Here is a tiny trained network, its code and every weight. The questions are about switching its units off for an input and a class, where a switched-off unit gives its printed mean instead of its output.

import numpy as np


def w(rows, s, z=0):
    codes = np.array(rows[::2]) - 128.0
    scale = np.full(codes.shape[1], s)
    scale[-1] = z or s
    return codes * scale


def f(y):
    return np.maximum(y, 0)


def log_softmax(a):
    a = a - a.max(-1, keepdims=True)
    return a - np.log(np.exp(a).sum(-1, keepdims=True))


def net(x, mask):
    res = np.array(x, float).reshape(1, 8) / 4 @ E
    y = f(res @ A[0][:, :-1].T + A[0][:, -1])
    res = res + np.where(mask, y, B[0][:, -1]) @ B[0][:, :-1]
    return log_softmax(res[-1] @ U[:, :-1].T + U[:, -1])


A, B = {}, {}
E = w([
[118,188,117,154,182,90,124,130],'x0',
[100,75,195,82,99,173,97,114],'x1',
[79,88,140,207,151,98,92,80],'x2',
[72,216,9,125,134,184,153,42],'x3',
[100,31,171,164,112,114,84,52],'x4',
[179,150,94,132,128,96,153,212],'x5',
[169,119,116,77,61,72,144,191],'x6',
[26,131,174,80,198,231,74,128],'x7',
],0.011)
A[0] = w([
[107,178,48,117,143,125,105,95,148],'neuron 0',
[124,101,100,77,107,195,88,157,223],'neuron 1',
[151,225,85,203,119,80,172,73,211],'neuron 2',
[169,90,160,141,112,70,99,101,216],'neuron 3',
[154,3,168,137,82,74,100,105,135],'neuron 4',
[88,69,169,89,123,161,136,152,198],'neuron 5',
[149,148,73,146,71,133,158,167,191],'neuron 6',
[66,141,197,112,197,183,121,85,164],'neuron 7',
[102,142,106,106,116,174,155,160,1],'neuron 8',
[174,85,184,153,101,90,133,170,170],'neuron 9',
[196,136,98,158,124,72,130,200,144],'neuron 10',
[145,140,73,76,75,115,166,178,177],'neuron 11',
],0.015,0.0072)
B[0] = w([
[185,83,55,100,218,188,69,118,202],'neuron 0',
[116,235,138,118,153,148,218,90,185],'neuron 1',
[109,12,19,85,160,153,43,202,250],'neuron 2',
[103,98,70,145,79,65,155,172,211],'neuron 3',
[70,59,89,188,57,44,233,61,254],'neuron 4',
[90,158,155,196,60,182,127,26,205],'neuron 5',
[168,158,142,30,126,158,100,112,204],'neuron 6',
[58,173,162,236,111,202,109,48,232],'neuron 7',
[126,170,127,130,110,182,56,155,148],'neuron 8',
[95,55,193,134,77,52,165,209,215],'neuron 9',
[193,127,149,67,166,85,119,215,218],'neuron 10',
[183,177,138,39,121,134,182,104,213],'neuron 11',
],0.011,0.024)
U = w([
[24,164,242,210,131,199,96,34,255],'0',
[183,139,173,113,151,17,133,219,75],'1',
[133,118,5,123,199,114,67,95,38],'2',
[68,32,213,175,49,17,186,60,204],'3',
[158,248,113,42,107,144,197,75,77],'4',
],0.011,0.0059)

Each question gives the input, the list of numbers given to net, and the class t.
The units are the neurons (one row each of A and B). Each row of codes is followed by its name. A weight is (code - 128) times the scale printed after its matrix; where a second scale follows, it is the last column's (A, B and U).
mask holds one flag per neuron, in row order. A switched-off neuron (its flag False) gives its mean, the last column of its row in B, instead of its output. The means were averaged over made-up inputs and are rounded, as every weight is.
A unit's drop is (log p(t) with every unit on - log p(t) with that unit switched off) / (log p(t) with every unit on - log p(t) with every unit switched off).
The circuit of an input: a set's keep is (log p(t) with only the set's units on - log p(t) with every unit switched off) / (log p(t) with every unit on - log p(t) with every unit switched off). Starting from all 12 units, units are removed one at a time, each time the one whose removal leaves the highest keep (on an exact tie, the one counted first), for as long as the keep stays at least 0.8.
units of the circuit, in order: the units of the circuit, biggest drop first
top k neurons: the k neurons with the biggest drops, biggest first
drop of u: that unit's drop, to one decimal
input [4,4,-1,4,-3,-3,7,-3], class 4: units of the circuit, in order => neuron 11
input [8,-6,2,-7,3,7,-7,4], class 1: top 3 neurons => neuron 4; neuron 5; neuron 10
input [2,3,3,3,-8,0,0,4], class 0: top 2 neurons => neuron 7; neuron 2
input [-2,0,-1,2,8,8,4,-7], class 1: top 3 neurons => neuron 10; neuron 7; neuron 5
input [-3,6,-8,7,-7,-7,-8,-6], class 2: top 2 neurons => neuron 0; neuron 2
input [-5,4,-7,-3,-7,-6,8,-7], class 4: top 4 neurons => neuron 11; neuron 6; neuron 2; neuron 1
input [-6,-6,-3,7,0,0,4,5], class 4: top 2 neurons => neuron 1; neuron 11
input [5,2,-8,5,-7,-5,-4,1], class 2: drop of neuron 0 => 0.2
input [8,5,0,2,4,5,3,-5], class 1: drop of neuron 3 => 0.0
input [2,3,4,3,-2,-8,4,-1], class 0: drop of neuron 10 => 0.1
